Below are the code and all the weights of a small trained network. Each question names an input and a class and asks about switching units off, where a switched-off unit gives its printed mean instead of its output.

import numpy as np


def w(rows, s, z=0):
    codes = np.array(rows[::2]) - 128.0
    scale = np.full(codes.shape[1], s)
    scale[-1] = z or s
    return codes * scale


def f(y):
    return y / 2 * (1 + np.tanh(0.7978845608 * (y + 0.044715 * y**3)))


def log_softmax(a):
    a = a - a.max(-1, keepdims=True)
    return a - np.log(np.exp(a).sum(-1, keepdims=True))


def net(x, mask):
    res = np.array(x, float).reshape(1, 3) / 4 @ E
    y = f(res @ A[0][:, :-1].T + A[0][:, -1])
    res = res + np.where(mask, y, B[0][:, -1]) @ B[0][:, :-1]
    return log_softmax(res[-1] @ U[:, :-1].T + U[:, -1])


A, B = {}, {}
E = w([
[71,147,133,185,172],'x0',
[194,116,243,111,55],'x1',
[65,4,162,78,222],'x2',
],0.012)
A[0] = w([
[63,118,73,193,103,177],'n0',
[111,92,66,146,123,244],'n1',
[52,218,96,173,139,149],'n2',
[77,102,202,176,219,150],'n3',
[100,189,65,164,144,129],'n4',
[130,143,108,87,73,135],'n5',
[137,203,121,212,92,161],'n6',
[90,168,57,132,106,144],'n7',
[130,133,203,93,51,239],'n8',
[116,168,212,114,92,161],'n9',
[144,223,121,208,47,188],'n10',
[142,90,159,54,169,160],'n11',
[169,93,140,6,119,253],'n12',
],0.013,0.0058)
B[0] = w([
[166,206,115,178,193,193],'n0',
[141,106,70,173,206,189],'n1',
[74,219,235,226,121,212],'n2',
[49,105,152,123,192,208],'n3',
[243,164,234,222,159,199],'n4',
[103,102,69,17,134,156],'n5',
[121,148,6,101,147,216],'n6',
[227,94,163,172,42,185],'n7',
[175,34,109,76,75,216],'n8',
[136,73,148,120,94,182],'n9',
[188,133,61,153,70,251],'n10',
[118,98,154,86,121,193],'n11',
[206,2,130,79,92,217],'n12',
],0.0084,0.017)
U = w([
[92,138,198,126,73,4],'0',
[111,66,53,76,94,129],'1',
[154,26,214,120,91,194],'2',
[94,208,122,200,149,173],'3',
[125,148,126,148,35,91],'4',
[155,188,245,62,135,2],'5',
[17,93,140,108,156,163],'6',
[68,171,182,88,65,16],'7',
],0.011,0.005)

Each question gives the input, the list of numbers given to net, and the class t.
The units are the neurons (one row each of A and B). Each row of codes is followed by its name. A weight is (code - 128) times the scale printed after its matrix; where a second scale follows, it is the last column's (A, B and U).
mask holds one flag per neuron, in row order. A switched-off neuron (its flag False) gives its mean, the last column of its row in B, instead of its output. The means were averaged over made-up inputs and are rounded, as every weight is.
A unit's drop is (log p(t) with every unit on - log p(t) with that unit switched off) / (log p(t) with every unit on - log p(t) with every unit switched off).
The circuit of an input: a set's keep is (log p(t) with only the set's units on - log p(t) with every unit switched off) / (log p(t) with every unit on - log p(t) with every unit switched off). Starting from the 12 units with the biggest drops (on a tie, the unit counted first), units are removed one at a time, each time the one whose removal leaves the highest keep (on an exact tie, the one counted first), for as long as the keep stays at least 0.8.
circuit, biggest first: the units of the circuit, biggest drop first
unit that matters most: the unit with the biggest drop
k most important neurons: the k neurons with the biggest drops, biggest first
drop when u is switched off: that unit's drop, to one decimal
input [5,7,-8], class 1: circuit, biggest first -> (n6, n8)
input [7,-2,5], class 6: unit that matters most -> n3
input [1,3,-3], class 1: circuit, biggest first -> (n2, n4)
input [7,-3,5], class 6: 3 most important neurons -> (n3, n10, n7)
input [-5,-6,1], class 2: 4 most important neurons -> (n6, n2, n7, n10)
input [6,-4,5], class 3: 4 most important neurons -> (n0, n12, n8, n2)
input [6,-1,3], class 6: 2 most important neurons -> (n3, n10)
input [-1,1,-1], class 1: 3 most important neurons -> (n4, n2, n7)
input [-6,1,-1], class 1: 4 most important neurons -> (n4, n2, n7, n5)
input [7,3,-4], class 3: 2 most important neurons -> (n12, n2)
input [-4,-1,0], class 1: 4 most important neurons -> (n4, n2, n7, n9)
input [5,6,-3], class 1: drop when n2 is switched off -> 0.2
input [4,1,7], class 6: drop when n3 is switched off -> 0.1
input [3,0,-3], class 3: unit that matters most -> n12
input [-6,-5,-2], class 3: drop when n8 is switched off -> 0.9
input [3,4,-4], class 1: drop when n2 is switched off -> 0.2
